Each row has a class, written after it, and each block has its own classes.
[ 0.82  1.20 -1.64  1.04  0.39 -1.85  0.64  0.56  0.11  0.43  0.27 -1.04
  0.06  1.16 -1.31  0.21 -0.16 -0.93 -2.39 -0.23 -0.40 -1.09 -0.40] | muro
[ 0.43 -0.49  0.33 -0.48 -0.34  0.89 -0.35 -0.34 -0.14  0.34 -0.11  1.06
  2.74 -0.52 -0.96  0.62  0.83 -1.30  0.10  0.54  0.12  0.25  0.69] | toz
[ 0.51  0.25 -0.25 -0.22 -0.28  2.83 -0.47  0.00  0.49  1.39 -0.25  0.33
  3.09 -1.00 -1.01 -0.62  2.95 -1.47  0.78  0.95  0.26 -0.61  0.42] | toz
[ 0.11 -0.97  0.21  0.62  1.24 -1.72  0.10 -1.38  0.82 -0.34  0.15 -1.58
 -1.74 -0.29 -1.01 -0.93 -1.11 -0.37 -1.54  0.18  1.64 -1.79  0.22] | Lag
[-0.33 -0.57  0.38 -0.87 -0.05  1.80 -0.22  1.25 -0.60  0.89  1.00  0.65
  2.18 -0.82 -0.29  0.16  1.62 -1.25  0.98  0.40 -0.21  1.82  0.25] | toz
[-0.60  0.34 -0.69 -0.43 -0.08  2.12 -0.55  0.18  0.30  0.91  0.56 -0.08
  0.63 -0.69  0.16 -0.10  1.47 -1.21  0.91  0.49 -0.03  0.44  0.22] | toz
[-0.12  0.60 -0.35  0.85  0.17 -0.98 -0.01 -1.79  0.91 -0.03  0.00 -0.14
 -2.95  0.68 -0.82  0.16 -0.82 -0.15 -0.13 -0.28  0.94 -1.94  0.16] | muro
[-0.81 -1.29 -0.07 -0.22  0.51  0.12 -0.13 -0.89  0.39 -0.07  0.12  0.32
 -2.03 -0.22  0.22  0.05 -1.27 -0.73  0.14 -0.06  1.25 -0.44  0.21] | Lag
[ 0.21 -0.74  0.52 -0.67  1.09  0.20 -0.07 -0.61  0.56  0.08 -0.38  1.16
 -1.26 -0.44 -2.19 -0.39 -0.06 -0.54 -0.31 -0.27  1.64 -1.48 -0.61] | Lag
[-0.10  0.28 -0.20  0.07  0.01  1.38 -0.55  0.50  0.44  0.88  0.58 -0.13
  0.99 -0.43  0.30 -0.09  1.96 -1.20  0.10  0.32 -0.08  0.19 -0.13] | toz
[ 0.22 -0.65  0.32  0.02  0.48 -0.60  0.14 -0.81  0.67 -0.59  0.16  0.16
 -0.67 -0.58 -0.90 -0.56 -1.08 -0.37 -0.41 -0.19  1.54 -1.05 -0.07] | Lag
[ 0.01  0.00  0.16 -0.17  0.60  0.88 -0.55  0.54  0.01  0.42  0.62 -0.72
  1.39 -0.57  0.40 -0.37  1.51 -0.25  0.26  0.64  0.03 -0.25 -0.67] | toz
[ 0.01 -0.28  0.10 -0.93 -0.41  2.82 -0.95  0.37 -0.07  1.06  0.84  0.74
  2.71 -1.15 -0.11 -0.22  2.50 -0.69  0.97  0.48 -0.08  0.52 -0.03] | toz
[ 0.23 -1.16  0.63  0.11  0.70 -0.39 -0.11 -1.35  0.30 -0.59  0.10 -0.34
 -0.45 -0.28 -0.74 -0.34 -1.00 -0.94 -1.27  0.53  1.58 -1.34  0.59] | Lag
[ 0.24  0.72 -0.18 -0.54 -0.13  1.56 -0.43  0.51 -0.48  0.95 -0.07  0.57
  0.77 -0.16 -1.07  0.38  1.40 -0.91  0.61  0.17  0.01  0.08  0.01] | toz
[-0.61 -0.10 -0.55  0.00 -0.73  2.52 -0.34  0.28  0.59  1.62  0.24  0.58
  1.47 -0.82  0.51  0.90  1.31 -1.85  0.80  0.25 -0.11  0.44  1.20] | toz
[-0.31 -0.59  0.07 -0.66  0.66  0.42 -0.23 -0.66  0.62 -0.41 -0.09  0.25
 -1.42 -0.43  0.00 -0.31 -0.19  0.62  0.32 -0.13  0.46 -0.38 -0.34] | Lag
[ 0.46  1.01 -0.58  0.54 -0.39  0.94  0.15 -0.79  1.09  0.49 -0.60  0.07
 -2.13  1.45 -0.72  0.10 -0.52  0.10 -0.01 -0.50  0.51 -1.33 -0.14] | muro
[-1.88 -0.70 -0.27 -0.57 -0.82  2.74 -0.67 -0.09  0.11  1.89  1.09 -0.52
  0.30 -0.44  2.61  0.28  0.89 -1.51  1.75  0.25 -0.47  1.62  1.62] | toz
[ 0.06  1.23 -0.87  0.89  0.27  0.21 -0.35  0.24  0.25  1.25  0.18 -1.41
 -2.10  0.59 -0.04 -0.79  0.89  0.57 -0.44  0.00  0.45 -1.46 -1.30] | muro
[ 0.09  1.31 -0.27  1.11 -0.26 -0.11  0.22 -1.43  0.63  0.20 -1.08  0.01
 -0.12 -0.05 -1.54  0.06  0.74  0.44 -0.26  0.01  0.08 -1.97 -0.24] | muro
[ 1.56  0.51 -0.71  0.60  1.31 -0.41  0.08  0.31  1.01  0.81 -0.05 -1.01
  1.31 -0.83 -2.52 -1.70  2.60  0.21 -1.87  0.53  0.13 -2.88 -1.55] | muro
[-0.65 -1.70  0.75 -0.95  0.60  0.68 -0.46 -0.68  0.57 -0.64  0.33  0.17
 -1.53 -0.45  0.61 -0.50 -0.31  0.43  0.45  0.39  0.80 -0.46 -0.34] | Lag
[-0.38 -0.02  0.21  0.23  0.38  0.31 -0.42 -0.74  0.18 -0.66 -0.53  0.18
 -2.12  0.50  0.38 -0.23 -0.35  1.11  0.75 -0.38  0.05 -0.53 -0.60] | Lag
[ 0.33 -0.49  0.77  0.33  1.46 -0.49 -0.08 -1.00  0.86 -0.82 -0.67  0.05
 -1.22 -0.49 -2.18 -1.39  0.42  0.30 -0.63  0.30  2.45 -2.61 -1.36] | Lag
[ 0.18 -0.17 -0.63 -0.54 -0.51  1.78 -0.31  0.18  0.25  1.34  0.96  0.06
  1.37 -0.52  0.34  0.10  1.36 -1.56  0.50  0.39 -0.30  0.77  0.69] | toz
[-0.06 -0.54 -0.26  0.13  0.25  1.07  0.00 -0.35  0.68  0.90  0.56  0.05
  1.16 -0.54 -0.18 -0.02  0.47 -2.54 -0.30  0.88  1.19 -0.58  0.98] | toz
[ 0.35  0.05 -0.06  2.14  0.56  0.81  0.11 -0.24  0.37  0.37  0.42  0.11
  0.57 -0.60 -1.32 -0.13  0.84 -0.86  0.14  0.16  1.05 -0.74 -0.39] | toz

Next block, with new classes.
[ 1.34  1.01 -0.99  0.20  0.19 -0.38 -2.08  0.01 -0.35 -0.77  0.91 -1.05
 -0.70  0.61 -0.59  0.12 -0.17  1.86  0.63 -1.22 -0.02 -0.37 -0.93] | nir
[ 0.59  0.64  0.18 -0.26  0.80  0.07 -0.75  0.67  0.30 -1.21 -0.03  0.24
 -0.16  0.13 -1.11  0.32 -1.71  1.46  0.34 -0.19  0.33  0.80 -0.29] | fab
[ 0.87  0.29  0.97  0.14  1.15 -1.07 -0.20 -0.56 -0.08 -1.15  0.97 -0.50
 -0.71  0.57 -0.21 -0.16  1.62  2.06  0.18 -1.93 -0.38  0.06  1.09] | nir
[ 0.65  0.73  0.28 -0.68  1.79  0.28 -0.90  0.19 -0.08 -0.89 -0.44  0.53
  1.47 -0.44 -1.64  0.09 -1.89  3.12  0.22 -0.51 -0.01  1.38 -0.42] | fab
[ 1.26  2.64  0.24 -0.49  0.90 -1.55 -2.29  0.29  0.14 -1.45 -0.27 -0.19
  1.26 -0.27 -1.58 -0.12 -0.17  4.62  0.92 -1.47  0.33  0.39  0.28] | fab
[ 2.12 -0.65 -1.91 -0.31  2.94 -0.05 -2.39 -0.19  0.04 -0.23  1.04 -1.23
 -0.65 -0.09 -1.72  0.44 -2.45  2.99  0.65 -2.08 -0.58 -0.55 -0.87] | nir
[ 2.14  1.68 -0.85 -0.32  1.01  0.76 -0.73  0.17  0.12 -2.35 -0.72 -0.43
  0.40  0.04 -0.48  0.43 -0.34  5.65  0.51 -0.83  0.80 -0.29  1.16] | nir
[ 1.94  1.63  0.99  0.39  1.54  0.19  0.57 -0.40 -0.29 -1.70 -0.49 -0.48
  0.82  0.15 -0.01 -0.06 -0.38  3.82  0.04 -1.26  0.42  0.05  1.31] | fab
[ 0.87  1.34  0.77  0.04  0.84  0.43  0.72 -0.22  0.28 -1.37 -0.55  0.48
  0.68 -0.30  0.06  0.48 -0.28  4.38 -0.28 -1.64  0.44 -1.06  2.16] | fab
[ 2.29  0.86  1.61  0.29  0.67 -0.24 -1.13 -0.24  0.33 -1.70 -0.24 -0.54
  0.47 -0.11 -0.06 -0.12 -1.51  2.76  0.70 -1.13  0.46  0.44  0.69] | fab
[ 2.70 -0.11  0.39  1.36  2.77 -0.66 -1.83 -0.65 -0.28 -2.33  0.69 -1.48
 -0.21  0.32 -0.72  0.26 -1.99  5.19  0.28 -2.78  0.20 -0.56  0.91] | nir
[ 1.30  0.89  2.13 -0.73  0.29 -0.75 -0.69  0.71 -0.09 -1.75 -0.74 -0.35
  0.54 -0.15 -0.56  0.50 -0.84  3.90 -0.05 -1.02  0.11  0.76  0.50] | fab
[ 0.13  0.08  2.10 -0.38  1.42 -0.70 -0.45  0.78 -0.41 -1.06 -0.48 -0.99
  0.90 -0.62 -0.03  0.43 -2.21  1.15 -0.19 -1.43 -0.76  0.87 -0.30] | fab
[ 2.27  0.08 -0.75 -2.59  3.80 -0.45 -1.47 -0.64  0.91 -0.42  0.98 -1.08
  0.25 -0.32 -0.87 -0.56 -2.14  3.00  0.23 -1.74 -1.21  0.31  0.00] | nir
